Below are the code and all the weights of a small trained network. Each question names an input and a target symbol and asks about switching units off, where a switched-off unit gives its printed mean instead of its output.

import numpy as np


def w(rows, s, z=0):
    codes = np.array(rows[::2]) - 128.0
    scale = np.full(codes.shape[1], s)
    scale[-1] = z or s
    return codes * scale


def f(y):
    return y / 2 * (1 + np.tanh(0.7978845608 * (y + 0.044715 * y**3)))


def softmax(a):
    e = np.exp(a - a.max(-1, keepdims=True))
    return e / e.sum(-1, keepdims=True)


def log_softmax(a):
    a = a - a.max(-1, keepdims=True)
    return a - np.log(np.exp(a).sum(-1, keepdims=True))


def net(x, mask):
    ids = ['ΦΩαβγδεζηλμξπτψ'.index(c) for c in x.split()]
    T = len(ids)
    res = E[ids] + P[:T]
    r = res
    for j in range(3):
        rows = slice(2 * j, 2 * j + 2)
        q, k, v = (r @ M[0][rows].T for M in (Q, K, V))
        z = softmax(np.where(np.tri(T) > 0, q @ k.T / 2**0.5, -1e9)) @ v
        o = O[0][rows]
        res = res + np.where(mask[j], z, o[:, -1]) @ o[:, :-1]
    y = f(res @ A[0][:, :-1].T + A[0][:, -1])
    res = res + np.where(mask[3:19], y, B[0][:, -1]) @ B[0][:, :-1]
    return log_softmax(res[-1] @ U[:, :-1].T + U[:, -1])


Q, K, V, O, A, B = {}, {}, {}, {}, {}, {}
E = w([
[110,170,191,133,77,136,105,82,237,109,174],'Φ',
[145,109,186,86,125,68,39,124,140,95,112],'Ω',
[159,152,69,171,174,121,92,67,140,104,100],'α',
[131,215,176,138,99,112,155,127,176,134,23],'β',
[130,84,207,219,79,99,61,142,73,177,123],'γ',
[113,217,112,71,138,117,143,122,100,218,87],'δ',
[122,120,129,133,63,110,86,100,233,85,48],'ε',
[221,138,146,158,116,188,57,164,154,143,134],'ζ',
[247,153,127,107,146,137,167,136,156,78,103],'η',
[70,116,88,140,127,178,77,44,96,130,3],'λ',
[69,208,151,131,187,65,180,186,118,150,80],'μ',
[152,75,123,198,14,110,112,146,108,121,146],'ξ',
[130,190,131,122,194,115,6,184,164,128,208],'π',
[119,176,159,116,159,41,77,120,89,122,152],'τ',
[94,167,160,136,67,173,107,80,192,130,94],'ψ',
],0.021)
P = w([
[216,80,71,91,131,78,71,104,249,254,110],'0',
[152,68,97,101,74,117,105,105,199,227,153],'1',
[148,86,123,131,107,96,90,122,187,202,151],'2',
[152,104,133,145,118,88,83,125,164,168,147],'3',
[153,108,148,156,139,91,82,129,155,139,154],'4',
[140,122,162,165,140,91,98,130,133,114,147],'5',
[137,149,169,173,145,101,99,149,119,97,141],'6',
[139,158,182,187,152,109,124,154,103,80,119],'7',
[123,167,186,210,190,148,154,192,110,79,99],'8',
[151,79,207,225,204,204,118,162,76,83,63],'9',
],0.0093)
Q[0] = w([
[106,85,119,81,101,131,186,84,112,128,108],'H0',
[158,88,152,158,76,95,139,182,103,140,154],'H0',
[190,172,164,114,200,85,97,118,93,116,97],'H1',
[154,128,41,6,121,212,171,120,99,137,126],'H1',
[156,202,189,82,219,107,29,156,163,112,136],'H2',
[105,142,144,105,200,91,70,106,116,101,131],'H2',
],0.011)
K[0] = w([
[154,108,69,87,125,110,117,120,155,246,145],'H0',
[146,142,168,149,125,94,220,145,185,104,137],'H0',
[123,166,126,158,159,140,146,189,93,51,87],'H1',
[158,112,83,57,149,82,152,155,128,225,105],'H1',
[155,191,200,154,149,152,148,90,91,107,141],'H2',
[110,150,109,175,164,196,125,109,101,162,142],'H2',
],0.011)
V[0] = w([
[90,245,82,237,193,187,196,128,92,189,116],'H0',
[41,76,146,249,122,22,63,139,88,122,163],'H0',
[176,146,248,193,160,107,177,132,209,195,248],'H1',
[57,137,169,11,254,171,84,188,116,155,194],'H1',
[79,148,130,178,108,21,73,25,196,46,118],'H2',
[41,47,129,243,133,220,17,123,208,97,56],'H2',
],0.0064)
O[0] = w([
[48,113,187,95,17,77,121,51,160,76,125,79],'H0',
[104,106,84,25,119,174,79,184,187,232,134,197],'H0',
[154,234,26,123,69,226,74,118,61,106,85,242],'H1',
[153,115,137,125,100,2,62,184,115,113,46,112],'H1',
[123,180,95,254,113,169,192,197,175,138,62,253],'H2',
[188,223,213,94,71,214,178,172,94,184,78,223],'H2',
],0.0076,0.0069)
A[0] = w([
[117,141,165,74,192,57,104,176,89,85,200,88],'N0',
[85,139,163,36,122,61,101,136,167,127,190,109],'N1',
[43,168,81,98,162,114,210,105,69,128,169,43],'N2',
[121,180,117,109,148,109,129,159,124,127,255,84],'N3',
[65,114,19,116,148,174,110,56,117,113,76,3],'N4',
[108,122,151,153,121,109,179,134,192,120,107,183],'N5',
[106,152,152,62,88,140,109,80,223,117,129,103],'N6',
[145,146,58,85,164,139,131,120,232,84,120,169],'N7',
[85,82,157,205,4,86,81,115,147,145,160,54],'N8',
[168,121,128,60,122,138,129,115,201,121,87,148],'N9',
[140,180,130,69,122,88,110,131,25,128,138,151],'N10',
[115,109,76,127,50,109,138,95,154,167,106,164],'N11',
[148,128,91,117,160,146,209,28,187,149,114,133],'N12',
[103,203,152,66,159,39,122,128,113,203,168,72],'N13',
[84,130,84,158,211,100,109,136,147,104,145,60],'N14',
[206,69,150,149,111,110,68,154,85,149,176,140],'N15',
],0.0096,0.0065)
B[0] = w([
[113,48,122,187,149,116,211,62,159,113,65,191],'N0',
[184,129,99,11,138,66,155,58,175,154,130,171],'N1',
[124,113,154,255,236,189,137,76,136,99,220,130],'N2',
[72,128,176,169,207,172,208,76,139,170,218,177],'N3',
[253,181,106,169,155,112,148,168,161,168,208,149],'N4',
[159,163,80,135,118,171,73,110,93,154,141,193],'N5',
[207,100,47,150,167,102,150,168,99,195,69,169],'N6',
[164,91,192,114,100,213,148,95,85,179,123,254],'N7',
[147,186,145,37,139,129,119,162,64,226,190,143],'N8',
[123,203,118,147,165,120,134,112,97,43,205,196],'N9',
[148,128,58,138,148,139,141,108,62,66,163,217],'N10',
[91,136,108,114,107,140,151,164,166,136,209,190],'N11',
[140,160,84,118,75,112,94,178,131,102,121,217],'N12',
[140,75,213,85,83,94,137,152,118,69,92,239],'N13',
[89,85,174,143,100,183,87,145,127,219,131,169],'N14',
[98,89,135,152,65,144,189,137,166,67,92,231],'N15',
],0.0086,0.0077)
U = w([
[138,134,165,141,118,96,74,160,151,125,142,106],'Φ',
[192,54,117,149,147,89,203,232,43,187,68,2],'Ω',
[184,141,226,154,88,64,182,149,220,121,137,63],'α',
[125,152,170,145,103,91,107,138,71,121,168,145],'β',
[113,118,173,89,190,177,77,93,137,131,164,159],'γ',
[92,74,107,142,138,134,183,181,157,117,149,168],'δ',
[85,71,134,77,78,195,134,19,100,134,19,63],'ε',
[80,86,120,127,64,154,3,84,170,198,12,113],'ζ',
[92,89,96,200,123,117,104,66,124,101,120,176],'η',
[95,156,152,173,106,89,42,92,153,101,178,189],'λ',
[207,110,131,124,157,126,225,79,1,84,141,105],'μ',
[163,190,27,155,199,93,27,83,153,181,96,209],'ξ',
[156,112,119,73,94,84,88,95,112,155,112,180],'π',
[117,144,135,50,124,130,95,155,66,130,158,112],'τ',
[130,83,82,137,22,69,88,241,82,72,70,52],'ψ',
],0.0066,0.0055)

Each question gives the input, a string of symbols that net reads in full, and the target symbol t.
The units are the heads (2 rows each of Q, K, V and O) and the neurons (one row each of A and B). Each row of codes is followed by its name. A weight is (code - 128) times the scale printed after its matrix; where a second scale follows, it is the last column's (O, A, B and U).
mask holds one flag per unit, heads first, then neurons. A switched-off unit (its flag False) gives its mean, the last column of its rows in O or B, instead of its output. The means were averaged over made-up inputs and are rounded, as every weight is.
A unit's drop is (log p(t) with every unit on - log p(t) with that unit switched off) / (log p(t) with every unit on - log p(t) with every unit switched off).
The circuit of an input: a set's keep is (log p(t) with only the set's units on - log p(t) with every unit switched off) / (log p(t) with every unit on - log p(t) with every unit switched off). Starting from the 12 units with the biggest drops (on a tie, the unit counted first), units are removed one at a time, each time the one whose removal leaves the highest keep (on an exact tie, the one counted first), for as long as the keep stays at least 0.8.
units of the circuit, in order: the units of the circuit, biggest drop first
k most important neurons: the k neurons with the biggest drops, biggest first
which heads matter: for each layer, one digit per head in row order, 1 if its drop is at least 0.15 and else 0, layers parted by /
input ζ λ β π δ λ π λ Ω τ, target Ω: units of the circuit, in order -> H1, N9
input δ π π π ξ δ, target π: 3 most important neurons -> N1, N13, N15
input τ τ Φ π π η τ π λ μ, target α: units of the circuit, in order -> H1, H0
input δ π γ ξ τ π, target ζ: units of the circuit, in order -> H2, N14, H0, N7
input π ξ ξ Φ π τ τ, target ζ: units of the circuit, in order -> H2, N14, H0, N9
input η λ Ω ξ ξ ζ τ, target μ: which heads matter -> 001
input π ξ π Φ π π π Φ ζ, target ξ: which heads matter -> 011
input ξ β λ ζ λ ξ, target β: units of the circuit, in order -> N8, H0
input π τ λ τ ε λ ζ ξ, target Ω: which heads matter -> 101
input λ Ω Φ μ, target ξ: units of the circuit, in order -> H1, N15
input π α η ζ, target η: which heads matter -> 101
input τ π τ λ β, target ξ: which heads matter -> 000
input π π ζ, target ψ: which heads matter -> 010
input η ζ τ γ λ ξ, target μ: most important neuron -> N8
input ε γ γ, target Ω: units of the circuit, in order -> H0
input ψ π π ζ δ μ ξ Φ, target ξ: units of the circuit, in order -> N6, N13
input λ λ π Φ π ξ λ ε, target ξ: which heads matter -> 000
input η β ψ π δ β π λ ζ Φ, target ξ: units of the circuit, in order -> N6, N13, N15
input ε λ π ξ μ, target γ: which heads matter -> 011
input μ γ Φ λ λ β, target ξ: 4 most important neurons -> N5, N13, N6, N15
input μ π ζ ξ π ξ, target τ: units of the circuit, in order -> N8, H0
input ε ξ Φ ε ξ η Φ μ, target ξ: units of the circuit, in order -> H1, H2, N15
input η μ η η ζ ξ α ψ, target ξ: units of the circuit, in order -> N6, N13, N15
input η τ τ, target ζ: units of the circuit, in order -> H2, N14, N9
input ζ ε ξ π ξ π, target γ: units of the circuit, in order -> N3
input π λ π μ μ, target π: units of the circuit, in order -> H0, H2, N1, H1
input π γ π, target τ: which heads matter -> 111
input λ α π τ α ζ μ Φ τ, target ξ: which heads matter -> 011
input π π λ π λ η Ω, target η: which heads matter -> 101
